(in the rows, 100 means zero)
Known rows:
[110,  98,  96,  84, 103, 108, 122,  89, 112,  72,  85,  80, 105, 139] : bige
[ 98,  96,  70,  84, 118, 109, 110, 106,  80,  85, 101, 123,  85,  97] : flutem
[ 92, 103,  93,  79, 105,  68,  99,  94,  79, 110,  96, 121,  79,  90] : starir
[ 97, 105,  99,  78, 113,  91, 105, 113,  94, 102,  82,  85,  78, 116] : grener
[ 93, 104, 122,  85,  89,  82, 106, 102,  92, 121,  91, 101,  88, 109] : gomor
[ 98,  95,  85,  94,  97, 103, 108,  92,  89,  93, 112, 128, 102,  93] : sivem
[ 93,  96, 103,  81, 122, 103,  85, 112, 105,  94, 107,  79,  87,  86] : diflakla
[102,  94, 102, 103, 105,  95,  94,  99,  81, 101, 100, 110, 131, 115] : grudur
[107,  99, 111, 100,  91, 107, 107,  93,  92, 101,  99, 100, 102,  88] : gririr
[ 87, 109,  94, 112,  91, 103, 101,  92,  85,  91, 112,  73, 102, 112] : stiflek
[ 82, 115,  87, 121, 105, 118, 101, 106,  79,  91, 105,  60,  91, 108] : faram
[104,  98,  96,  94,  92, 109,  96,  95, 108, 107, 101,  91, 108, 109] : trifli
[104,  99, 106, 104,  97, 126, 107,  88, 100, 113,  90, 102, 101,  77] : skadafon
[ 91, 101,  96,  99,  85,  92, 100, 111, 118,  88,  89, 114, 118,  87] : pleflofer
[105, 101, 124,  96, 110, 108,  92, 120,  91,  80, 104,  55,  88,  75] : dretum
[ 95,  96, 113,  99, 102,  89,  97, 108,  69, 115,  96, 126, 120, 114] : platri
[108,  94, 109, 106, 104, 105,  99, 101,  70, 102,  95, 110, 127, 100] : tusino
[ 98,  99,  99, 103,  98, 116, 102,  86, 111, 112,  96, 102, 105,  91] : fliman
[ 97,  95, 123, 107, 101,  94, 103,  89, 121,  91, 110, 120, 103, 108] : lasadi
[101,  99,  90,  99,  98, 128,  97,  90, 116, 119,  94,  93, 107,  98] : triplan
[ 91, 101,  95,  99,  86,  93, 100, 112, 118,  88,  90, 112, 117,  88] : toskel
[108, 100,  83, 118, 109,  74, 109, 130, 115, 117, 113,  74,  97, 101] : fafik
[105, 104,  98, 103,  97,  76,  96,  82, 102,  96,  95, 101, 101,  98] : mogebrok

Facts:
stovo | κ c
dretum | κ c | Ψ getum
brigro | κ a
fabri | κ d | Ψ brorurur lagrek lebos starir grivitri lufi mogebrok
tusino | κ c
zipo | κ c
veman | κ a | Ψ bige
klifogrer | κ a | Ψ gririr skadafon robra getum tenek tusino
fafik | κ b | Ψ stovo klepim fleli grugrul
fleli | κ a
pozen | κ d
kiplok | κ b | Ψ platri tusino grudur
mogebrok | κ c
lebar | κ c
flutem | κ d | Ψ sivem klavik skebik bige zedor starir
midram | κ a
skadafon | κ d
skebik | κ c
dular | κ b | Ψ gretakul midram lufi
platri | κ a
diflakla | κ a | Ψ zipo lebar botretes kloplo skebik getum starir nese
klipevu | κ a | Ψ stovo kudrazil kloplo lasadi lufi
klavik | κ b
grudur | κ c
gririr | κ c
kloplo | κ c
bige | κ b
tenek | κ a
kudrazil | κ a
seren | κ c
toskel | κ d
lebos | κ a
fliman | κ b
pogram | κ b | Ψ dramune zipo gesum skebik bige midram triplan trifli
zedor | κ d
botretes | κ c
lufi | κ b
gretakul | κ b
vaskem | κ c | Ψ kudrazil pozen platri starir gomor
grugrul | κ b
klepim | κ b
grivitri | κ d
robra | κ a
nese | κ a
triplan | κ b
lagrek | κ d
getum | κ d
trifli | κ b
starir | κ b
gomor | κ c
sivem | κ a
klines | κ b | Ψ fliman skadafon kloplo gesum triplan klaplak
klaplak | κ c
dramune | κ a
grener | κ c | Ψ zipo bige starir gomor
gesum | κ b
brorurur | κ b
stiflek | κ a
lasadi | κ c
drudrum | κ a | Ψ pleflofer toskel grugrul
pleflofer | κ a
faram | κ c | Ψ stiflek brigro klaplak

Rows, some named above:
[ 85, 110,  89, 116,  97, 122, 102,  87,  93, 104, 104,  74, 101, 101] | klaplak
[ 98,  91,  74,  83, 104, 115,  94,  97,  97,  98, 114, 112, 105,  95] | skebik
[ 97,  97, 127, 121, 120,  97, 101, 109, 127,  94, 107, 131,  82, 107] | klipevu
[111,  99, 122, 105, 108, 124, 104, 113,  76,  96,  90,  81,  96,  70] | klifogrer
[ 97,  97, 126, 121, 120,  96, 101, 109, 127,  94, 108, 130,  82, 107] | klipevu
[ 91,  93, 117, 104, 114, 111,  96,  85, 133, 100, 108, 114, 103,  93] | kloplo
[111,  99, 122, 105, 109, 125, 104, 113,  76,  96,  90,  80,  96,  70] | klifogrer
[106,  98,  77,  88, 110, 142,  93, 112, 113, 106,  88,  79,  93, 118] | pogram
[ 98,  99,  98, 102,  98, 115, 102,  86, 111, 111,  96, 102, 105,  92] | fliman
[104,  99, 106, 105,  97, 126, 107,  88, 100, 113,  91, 102, 101,  77] | skadafon
[102,  96, 106, 108, 119, 101,  95, 121,  61, 105,  89, 115, 122, 110] | kiplok
[107, 111,  92, 108, 113,  65,  91,  92,  94,  89,  83, 112,  77,  94] | fabri
[ 93, 102,  93, 113, 118, 148,  99,  97, 116, 117,  87,  88,  93,  85] | klines
[110,  98,  96,  84, 103, 108, 121,  89, 113,  72,  85,  81, 105, 138] | bige
[ 93, 101, 116,  93,  90,  90, 104, 100,  91, 114,  99, 115,  96, 102] | pozen
[106,  95, 107, 115, 105,  77, 109, 100, 123, 109, 122,  98, 101, 110] | stovo
[104,  99, 106, 104,  98, 127, 107,  88, 100, 113,  91, 102, 101,  77] | skadafon
[ 98,  99,  99,  79,  99,  98,  90,  99, 114, 112,  99,  68, 100, 113] | zipo
[100, 101,  79, 108,  89,  75, 106, 123, 121, 107, 102,  90, 116,  89] | grugrul
[107, 111,  92, 108, 113,  65,  91,  93,  95,  90,  83, 113,  77,  94] | fabri
[107, 101,  94,  93, 114, 112, 115, 106, 106,  77,  83,  80,  95, 126] | veman
[106, 101,  97, 106,  81, 118,  94, 107,  92,  97, 105, 126,  90, 109] | gretakul
[108, 102, 109, 119,  94,  96,  91,  95, 110,  85, 102, 145,  82, 109] | lufi
[109, 100,  89, 102,  81, 130,  88, 111,  99, 104, 102, 116,  91, 114] | midram
[107,  98, 137,  89,  98, 103,  91, 106,  94,  77, 114,  44,  95,  69] | getum
[ 93,  97, 103,  81, 122, 103,  85, 112, 105,  94, 106,  78,  87,  86] | diflakla
[ 88, 103, 122,  91, 111,  80, 103, 120,  75, 119,  88, 127,  79, 105] | vaskem
[110, 104,  94, 116,  95, 125,  88, 123,  96,  91,  97, 131,  73, 111] | dular
[ 90,  97, 136, 102,  99,  89, 107,  98, 109, 105, 105, 135,  94, 107] | kudrazil
[ 92, 104,  84, 107,  97,  90, 102, 137, 119,  90,  85, 102, 111,  83] | drudrum
[ 93, 103,  93, 113, 118, 147,  99,  98, 116, 118,  87,  87,  94,  85] | klines

Now the same nodes, written a new way:
Known rows:
[ 95, 135, 117, 101, 125, 146,  87,  80,  89,  99,  99] : brorurur
[ 67, 117, 117,  89, 121, 123,  72,  91,  99, 104, 116] : gesum
[ 95, 135, 117, 101, 125, 145,  87,  80,  89, 100,  99] : mogebrok
[ 77, 125, 114,  99, 126, 126,  78,  81,  98, 110, 112] : starir
[ 64, 125, 121, 110, 126, 112,  61,  81, 100, 100,  96] : diflakla
[ 69, 136, 114,  95, 118, 119,  71,  90, 116,  97, 118] : getum
[ 69, 128, 117,  93, 124, 123,  73,  82, 104, 107, 118] : botretes
[ 64, 121, 123, 114, 132, 114,  59,  73,  96, 110,  98] : flutem
[ 70, 122, 116, 100, 132, 126,  70,  71,  99, 122, 122] : sivem
[ 70, 122, 117, 100, 132, 126,  71,  72,  99, 121, 121] : klavik
[ 83, 129,  87,  64,  92,  91,  85,  43,  82,  94,  99] : fleli
[ 80, 122, 106,  95, 122, 116,  85,  83,  96, 108, 108] : kudrazil
[ 74,  98, 106,  82, 116, 131,  52,  99,  96,  87, 121] : klaplak
[ 77, 121, 108, 100, 126, 120,  80,  84, 100, 113, 113] : gomor
[ 77, 121,  97, 128, 121,  97,  72, 100, 117, 100,  93] : kiplok
[ 88, 120,  84, 117, 118, 104,  88, 106, 123, 110, 114] : grudur
[ 78, 131,  98, 105, 116, 111,  79, 101, 123, 100, 117] : tusino
[ 81, 125, 117,  91, 120, 127,  89,  87,  89, 103, 102] : lufi
[ 69, 142, 109,  96, 112, 116,  71, 100, 128,  90, 121] : tenek
[ 82, 120,  98,  86,  32, 110,  79,  39,  89, 116,  98] : toskel
[ 82,  76,  96,  77, 114, 140,  34, 104,  91,  74, 124] : brigro
[ 68, 119, 124,  88, 120, 123,  86,  93,  91, 109, 107] : midram
[ 82, 119, 101, 104, 127, 116,  85,  86, 102, 114, 112] : pozen

Rows, some named above:
[ 64, 136, 114, 112, 117, 105,  59,  95, 120,  86,  98] | klifogrer
[ 83, 121,  96, 109, 122, 111,  84,  95, 111, 110, 113] | platri
[ 81, 127,  99,  77, 104, 105,  85,  63,  87,  99, 102] | stovo
[ 67, 116, 115,  85, 118, 123,  68,  94, 101,  98, 118] | fliman
[ 66, 120, 120, 113, 129, 112,  64,  80,  96, 106,  94] | grener
[ 65, 118, 131, 103, 121, 113,  80,  94,  83,  99,  80] | dular
[ 64, 125, 121, 110, 126, 111,  61,  81, 100, 100,  96] | diflakla
[ 77, 121, 109, 100, 126, 119,  80,  84, 100, 114, 113] | gomor
[ 72, 123, 113,  89, 120, 121,  76,  85,  99, 103, 113] | kloplo
[ 75, 126,  97,  85,  91,  85,  71,  44,  81,  90,  79] | fafik
[ 82, 119, 101, 104, 126, 116,  84,  86, 101, 114, 112] | pozen
[ 61, 118, 125, 114, 132, 112,  59,  76,  95, 111,  96] | veman
[ 60, 139, 121, 111, 121, 108,  55,  87, 116,  87,  97] | dretum
[ 73, 120, 110, 117, 128, 106,  69,  84,  99, 105,  91] | vaskem
[ 68, 117, 130,  84, 115, 122, 101, 104,  82, 106,  97] | gretakul
[ 63, 115, 119, 102, 121, 112,  54,  90,  99,  91,  97] | klines
[ 82, 124,  93,  76,  63, 102,  82,  42,  85, 104,  99] | grugrul
[ 68, 119, 124,  89, 120, 123,  87,  93,  91, 109, 107] | midram
[ 61, 118, 124, 114, 132, 112,  59,  76,  95, 111,  96] | veman
[ 74,  80, 104,  94, 117, 127,  25, 101,  90,  71, 102] | faram
[ 80, 122, 105,  95, 122, 116,  85,  83,  96, 107, 109] | kudrazil
[ 82, 119, 101, 104, 127, 116,  84,  86, 101, 114, 112] | pozen
[ 71, 122, 114, 102, 120, 105,  71,  77,  89,  95,  85] | klipevu
[ 69, 128, 111,  91, 116, 120,  70,  96, 114,  95, 118] | skadafon
[ 69, 120, 117,  97, 127, 123,  74,  80,  98, 115, 117] | bige
[ 69, 123, 118,  95, 125, 124,  74,  82,  99, 112, 117] | skebik
[ 75, 120, 102,  99,  43,  97,  66,  37,  85, 106,  77] | drudrum
[ 67, 120, 120, 113, 129, 112,  64,  80,  96, 106,  94] | grener
[ 61, 118, 125, 107, 126, 112,  63,  85,  94, 103,  94] | pogram
[ 79, 123, 107,  85, 119, 114,  87,  80,  90, 102, 105] | lasadi
[ 77, 121, 109, 101, 126, 120,  80,  84, 101, 114, 113] | gomor
[ 84, 131, 123, 115, 127, 129,  72,  79,  87,  94,  80] | fabri

The same nodes again, as new rows of numbers:
Known rows:
[122, 127, 104,  62,  72,  58, 100, 130,  81, 105, 164,  91, 113, 126] : grugrul
[ 93, 102,  99, 105,  70,  80, 103, 127,  62,  78, 142,  85, 119, 114] : fafik
[107, 129, 131,  78,  86,  55,  97, 120,  85, 109, 163,  87, 109, 118] : stovo
[ 91,  96, 119, 115,  90,  82,  97, 110,  92,  77, 136,  78, 112, 105] : klipevu
[114, 123, 143,  74, 108,  64,  93, 115, 104,  95, 167,  87,  92, 116] : kudrazil
[101,  89, 120, 101, 111,  94,  95, 115,  93,  54, 145,  87,  87, 109] : vaskem
[104, 138, 123,  57, 107,  60,  83,  79, 107,  96, 151,  92, 103, 111] : midram
[ 93, 109, 110,  97,  96,  87,  83,  77,  97,  77, 137,  81, 118, 107] : dular
[109, 131, 124,  71,  99,  72,  80,  75, 104, 100, 155,  87, 113, 115] : gretakul
[109, 130, 119,  76, 106,  45, 103, 102, 115,  93, 128,  97,  89, 123] : fliman
[ 95, 141, 120,  44, 120,  63,  85, 103, 112,  94, 163, 109,  80, 113] : bige
[ 79,  99,  88,  95, 115,  99,  91, 106, 101,  74, 136, 107,  90,  97] : flutem
[102, 131, 122,  51, 115,  57,  87, 100, 111, 104, 151, 112,  83, 104] : skebik
[103, 137, 120,  60, 111,  45,  97,  94, 113,  92, 137,  98,  88, 117] : gesum
[ 97,  99, 115,  80, 104,  62,  79,  88, 111,  99, 175,  94,  95, 135] : grivitri
[ 80,  71,  97, 113,  99,  87,  83,  88, 102,  70, 151,  87, 104, 124] : fabri
[ 97,  99, 115,  79, 104,  62,  79,  87, 112,  99, 175,  94,  96, 135] : mogebrok
[ 97,  99, 115,  80, 105,  63,  79,  87, 112,  99, 175,  94,  95, 135] : lebos
[118, 116, 103,  78,  89,  86,  91,  99,  85,  85, 148, 108,  91, 134] : seren
[143, 122, 136,  71, 130,  60,  92, 112,  88,  86, 139, 113,  84, 134] : tusino
[113, 137, 125,  77,  92,  55, 105,  95, 118,  98, 132, 101,  76, 135] : klaplak
[115, 134, 121,  85,  79,  71, 106,  92, 115,  95, 133, 104,  70, 141] : stiflek
[ 97, 134, 115,  54, 111,  56,  90,  89, 105,  83, 142, 100,  90, 109] : trifli

Rows, some named above:
[108, 130, 120,  76, 106,  45, 103, 102, 115,  92, 128,  97,  89, 124] | fliman
[ 79, 103,  95,  91, 104,  82,  94,  91,  97,  55, 118,  93,  98,  98] | pogram
[121, 122, 142,  60, 114,  56,  78, 114, 103,  97, 132, 121,  88, 125] | getum
[106, 121, 133,  53, 118,  59,  83, 105, 115, 102, 172, 106,  79, 118] | starir
[108, 130, 119,  76, 106,  45, 103, 101, 115,  93, 128,  96,  89, 124] | fliman
[109, 130, 120,  76, 106,  46, 103, 102, 115,  93, 128,  97,  89, 124] | fliman
[107, 122, 137,  86,  95,  62,  94, 110, 102, 104, 156,  84, 105, 113] | lasadi
[104, 139, 124,  57, 107,  60,  83,  79, 107,  97, 151,  93, 103, 111] | midram
[ 92, 103, 103, 108, 100,  69, 105, 102, 105,  65, 106,  91,  96, 114] | klines
[109, 127, 138,  69, 102,  45,  96, 107, 113, 107, 145,  97,  91, 113] | kloplo
[108, 122, 136,  56, 116,  69,  87, 114, 107,  80, 167,  98,  77, 118] | gomor

